Below is a small trained network, with its code and all its weights. Each question gives an input and a class and asks what happens when units are switched off, that is, made to give their printed mean instead of their output.

import numpy as np


def w(rows, s, z=0):
    codes = np.array(rows[::2]) - 128.0
    scale = np.full(codes.shape[1], s)
    scale[-1] = z or s
    return codes * scale


def f(y):
    return np.maximum(y, 0)


def log_softmax(a):
    a = a - a.max(-1, keepdims=True)
    return a - np.log(np.exp(a).sum(-1, keepdims=True))


def net(x, mask):
    res = np.array(x, float).reshape(1, 7) / 4 @ E
    y = f(res @ A[0][:, :-1].T + A[0][:, -1])
    res = res + np.where(mask, y, B[0][:, -1]) @ B[0][:, :-1]
    return log_softmax(res[-1] @ U[:, :-1].T + U[:, -1])


A, B = {}, {}
E = w([
[70,151,130,175,131,108,112,149,149,137],'x0',
[161,122,115,121,69,69,162,139,194,242],'x1',
[88,218,145,106,119,167,103,81,103,173],'x2',
[172,145,137,157,17,99,165,143,169,34],'x3',
[115,73,197,126,66,61,175,26,115,179],'x4',
[106,73,142,88,153,255,195,103,93,75],'x5',
[117,83,176,127,101,122,102,151,75,131],'x6',
],0.0097)
A[0] = w([
[119,77,138,144,101,131,146,40,121,142,145],'n0',
[103,139,145,201,149,121,73,202,144,37,252],'n1',
[138,18,139,162,130,135,129,90,193,112,214],'n2',
[144,24,99,108,132,121,165,137,173,79,144],'n3',
[104,92,127,105,141,165,166,176,181,152,239],'n4',
[155,92,119,83,116,138,254,73,187,128,173],'n5',
[120,93,111,104,152,86,62,156,110,132,91],'n6',
[130,186,69,121,151,139,118,174,132,129,217],'n7',
[135,160,185,96,143,116,81,72,82,190,74],'n8',
[198,191,125,210,54,117,110,182,164,146,181],'n9',
],0.0099,0.0046)
B[0] = w([
[240,143,146,112,169,78,191,140,211,129,206],'n0',
[168,172,64,120,116,152,240,192,90,74,246],'n1',
[119,125,78,148,164,105,206,229,155,146,216],'n2',
[152,230,105,118,62,98,167,181,193,215,218],'n3',
[240,70,96,77,133,94,159,108,76,100,193],'n4',
[175,130,141,73,71,212,206,81,168,138,239],'n5',
[131,121,143,75,3,212,139,154,210,146,161],'n6',
[150,166,67,183,147,78,120,49,36,48,209],'n7',
[163,70,224,34,94,182,96,83,156,116,193],'n8',
[97,121,63,161,142,61,165,89,25,125,240],'n9',
],0.0069,0.012)
U = w([
[171,125,63,170,167,90,130,113,22,70,252],'0',
[169,104,255,133,156,193,67,72,78,134,21],'1',
[200,146,121,101,52,157,163,124,150,101,165],'2',
[71,137,131,207,71,59,117,169,181,149,21],'3',
],0.0084,0.0032)

Each question gives the input, the list of numbers given to net, and the class t.
The units are the neurons (one row each of A and B). Each row of codes is followed by its name. A weight is (code - 128) times the scale printed after its matrix; where a second scale follows, it is the last column's (A, B and U).
mask holds one flag per neuron, in row order. A switched-off neuron (its flag False) gives its mean, the last column of its row in B, instead of its output. The means were averaged over made-up inputs and are rounded, as every weight is.
A unit's drop is (log p(t) with every unit on - log p(t) with that unit switched off) / (log p(t) with every unit on - log p(t) with every unit switched off).
The circuit of an input: a set's keep is (log p(t) with only the set's units on - log p(t) with every unit switched off) / (log p(t) with every unit on - log p(t) with every unit switched off). Starting from all 10 units, units are removed one at a time, each time the one whose removal leaves the highest keep (on an exact tie, the one counted first), for as long as the keep stays at least 0.8.
units of the circuit, in order: the units of the circuit, biggest drop first
k most important neurons: the k neurons with the biggest drops, biggest first
drop when u is switched off: that unit's drop, to one decimal
input [-4,2,5,-4,-6,6,-5], class 0: units of the circuit, in order => (n7)
input [-1,7,6,-6,-3,-6,1], class 1: 2 most important neurons => (n8 n1)
input [-8,2,7,0,-7,8,2], class 0: units of the circuit, in order => (n7 n3)
input [4,0,0,-6,8,4,4], class 1: units of the circuit, in order => (n1 n8)
input [-7,-2,5,-1,7,1,1], class 1: units of the circuit, in order => (n1 n8)
input [8,5,7,5,3,-7,-6], class 0: 2 most important neurons => (n9 n3)
input [1,-4,-5,-1,-3,-1,7], class 2: 3 most important neurons => (n6 n9 n7)
input [0,-5,1,-2,2,4,-3], class 1: 2 most important neurons => (n1 n9)
input [6,3,-8,-7,-3,-3,8], class 2: 2 most important neurons => (n6 n9)
input [5,0,1,-3,4,1,3], class 1: units of the circuit, in order => (n1 n3 n8)
input [6,2,6,1,2,-2,-3], class 3: 2 most important neurons => (n1 n4)
input [1,5,1,-1,2,-6,0], class 3: 3 most important neurons => (n1 n4 n7)
input [6,7,-2,4,1,0,4], class 0: 2 most important neurons => (n9 n6)
input [8,6,2,7,-2,0,2], class 0: units of the circuit, in order => (n9)
input [5,1,-8,-7,1,-3,8], class 2: 2 most important neurons => (n6 n9)
input [6,3,-7,8,1,-7,-6], class 0: drop when n9 is switched off => 0.9
